Below is a small trained network, with its code and all its weights. Each question gives an input and a target symbol and asks what happens when units are switched off, that is, made to give their printed mean instead of their output.

import numpy as np


def w(rows, s, z=0):
    codes = np.array(rows[::2]) - 128.0
    scale = np.full(codes.shape[1], s)
    scale[-1] = z or s
    return codes * scale


def norm(h):
    return h / np.sqrt((h * h).mean(-1, keepdims=True) + 1e-5)


def f(y):
    return np.maximum(y, 0)


def softmax(a):
    e = np.exp(a - a.max(-1, keepdims=True))
    return e / e.sum(-1, keepdims=True)


def log_softmax(a):
    a = a - a.max(-1, keepdims=True)
    return a - np.log(np.exp(a).sum(-1, keepdims=True))


def net(x, mask):
    ids = ['ΔΞΨεθλμπ'.index(c) for c in x.split()]
    T = len(ids)
    res = E[ids] + P[:T]
    r = norm(res)
    for j in range(2):
        rows = slice(3 * j, 3 * j + 3)
        q, k, v = (r @ M[0][rows].T for M in (Q, K, V))
        z = softmax(np.where(np.tri(T) > 0, q @ k.T / 3**0.5, -1e9)) @ v
        o = O[0][rows]
        res = res + np.where(mask[j], z, o[:, -1]) @ o[:, :-1]
    y = f(norm(res) @ A[0][:, :-1].T + A[0][:, -1])
    res = res + np.where(mask[2:6], y, B[0][:, -1]) @ B[0][:, :-1]
    return log_softmax(norm(res)[-1] @ U[:, :-1].T + U[:, -1])


Q, K, V, O, A, B = {}, {}, {}, {}, {}, {}
E = w([
[81,68,200,83,125,130],'Δ',
[195,201,172,85,117,97],'Ξ',
[220,37,204,128,254,210],'Ψ',
[140,148,179,79,110,232],'ε',
[141,102,169,74,170,94],'θ',
[129,132,227,31,78,116],'λ',
[111,83,130,97,213,195],'μ',
[180,177,113,89,220,178],'π',
],0.0036)
P = w([
[101,139,138,124,119,124],'0',
[91,128,105,217,122,107],'1',
[116,141,186,159,135,123],'2',
[115,130,116,151,118,119],'3',
[231,112,135,1,115,175],'4',
[116,130,112,152,119,118],'5',
[103,166,98,60,113,118],'6',
[118,133,109,154,117,117],'7',
[103,192,230,212,106,80],'8',
[116,134,107,152,117,118],'9',
],0.0083)
Q[0] = w([
[122,146,110,184,7,130],'head 0',
[110,199,94,243,172,41],'head 0',
[184,38,6,187,78,123],'head 0',
[50,154,83,238,179,155],'head 1',
[216,6,43,183,20,115],'head 1',
[252,118,94,52,127,180],'head 1',
],0.011)
K[0] = w([
[90,162,141,182,74,124],'head 0',
[93,211,79,127,172,46],'head 0',
[101,126,164,248,177,121],'head 0',
[102,127,31,152,145,154],'head 1',
[94,127,187,221,134,103],'head 1',
[182,151,200,153,169,167],'head 1',
],0.016)
V[0] = w([
[104,173,161,92,193,43],'head 0',
[194,130,219,154,77,145],'head 0',
[220,186,120,174,193,109],'head 0',
[212,234,183,134,136,35],'head 1',
[102,255,136,129,149,241],'head 1',
[102,193,126,133,1,145],'head 1',
],0.0077)
O[0] = w([
[139,65,74,119,143,49,237],'head 0',
[181,176,163,254,123,117,214],'head 0',
[104,119,113,159,95,86,26],'head 0',
[62,140,71,184,157,9,121],'head 1',
[57,160,68,157,52,217,252],'head 1',
[197,194,81,170,195,190,121],'head 1',
],0.0084,0.0022)
A[0] = w([
[136,170,115,106,156,67,193],'neuron 0',
[194,178,167,180,216,119,33],'neuron 1',
[244,135,198,34,185,149,38],'neuron 2',
[74,14,199,254,142,164,2],'neuron 3',
],0.0086,0.0047)
B[0] = w([
[179,54,127,149,175,174,215],'neuron 0',
[180,140,29,2,15,87,225],'neuron 1',
[12,249,130,151,232,68,253],'neuron 2',
[199,186,177,90,23,9,164],'neuron 3',
],0.0086,0.0053)
U = w([
[95,214,149,93,208,87,114],'Δ',
[144,127,98,254,160,85,104],'Ξ',
[144,147,214,128,65,48,86],'Ψ',
[161,172,144,196,126,207,226],'ε',
[145,31,148,103,200,101,240],'θ',
[208,148,52,57,124,119,99],'λ',
[115,101,172,13,128,183,113],'μ',
[29,124,61,113,86,97,3],'π',
],0.0096,0.0024)

Each question gives the input, a string of symbols that net reads in full, and the target symbol t.
The units are the heads (3 rows each of Q, K, V and O) and the neurons (one row each of A and B). Each row of codes is followed by its name. A weight is (code - 128) times the scale printed after its matrix; where a second scale follows, it is the last column's (O, A, B and U).
mask holds one flag per unit, heads first, then neurons. A switched-off unit (its flag False) gives its mean, the last column of its rows in O or B, instead of its output. The means were averaged over made-up inputs and are rounded, as every weight is.
A unit's drop is (log p(t) with every unit on - log p(t) with that unit switched off) / (log p(t) with every unit on - log p(t) with every unit switched off).
The circuit of an input: a set's keep is (log p(t) with only the set's units on - log p(t) with every unit switched off) / (log p(t) with every unit on - log p(t) with every unit switched off). Starting from all 6 units, units are removed one at a time, each time the one whose removal leaves the highest keep (on an exact tie, the one counted first), for as long as the keep stays at least 0.8.
units of the circuit, in order: the units of the circuit, biggest drop first
unit that matters most: the unit with the biggest drop
top k neurons: the k neurons with the biggest drops, biggest first
which heads matter: for each layer, one digit per head in row order, 1 if its drop is at least 0.15 and else 0, layers parted by /
input Δ μ Δ Ψ μ λ λ, target μ: units of the circuit, in order => (neuron 2; neuron 1)
input Ξ Ξ ε ε ε λ π λ, target λ: units of the circuit, in order => (neuron 1; head 1; neuron 2)
input π λ Δ μ θ Ξ, target Ξ: units of the circuit, in order => (neuron 1; head 0)
input π θ ε λ Ψ, target ε: units of the circuit, in order => (head 1; head 0)
input ε Ψ π, target ε: which heads matter => 01
input ε Ψ θ Δ λ λ μ ε Δ, target μ: unit that matters most => head 0
input Δ θ Δ ε π θ Ξ, target π: units of the circuit, in order => (head 1; neuron 2; neuron 1; neuron 3)
input Ψ Ψ Δ, target Ψ: which heads matter => 00
input λ Δ ε, target λ: units of the circuit, in order => (neuron 1; head 1)
input μ Δ Ξ λ Ξ Ψ Δ μ, target μ: which heads matter => 01
input Ξ Ψ θ Ψ Ψ, target θ: top 3 neurons => (neuron 0; neuron 2; neuron 3)
input λ Ψ π μ ε Δ, target Δ: which heads matter => 01
input θ ε Ψ Δ Ψ λ λ, target Ψ: which heads matter => 11
input μ θ π, target μ: units of the circuit, in order => (head 1)
input Ψ λ θ Ξ Δ, target θ: units of the circuit, in order => (head 1; neuron 0; neuron 1)
input Δ Ξ θ ε Δ ε π μ Δ, target π: units of the circuit, in order => (head 0; head 1)
input Ξ Ψ θ μ Ξ ε ε λ Ξ, target ε: top 2 neurons => (neuron 2; neuron 1)
input λ ε λ μ, target μ: which heads matter => 00
input ε θ ε μ Δ π λ Ξ, target Ξ: units of the circuit, in order => (head 0; neuron 1)
input Ψ μ λ θ π π θ, target π: top neuron => (neuron 2)
input ε Δ Ψ, target ε: which heads matter => 01
input θ Δ μ Δ Ξ Ψ θ λ Δ, target θ: which heads matter => 10
input Δ θ Ξ Ξ π θ ε, target π: units of the circuit, in order => (head 1; neuron 2; neuron 1)
input Ψ Ξ π Ψ π, target π: which heads matter => 01
input π ε ε Ψ Δ, target ε: which heads matter => 11
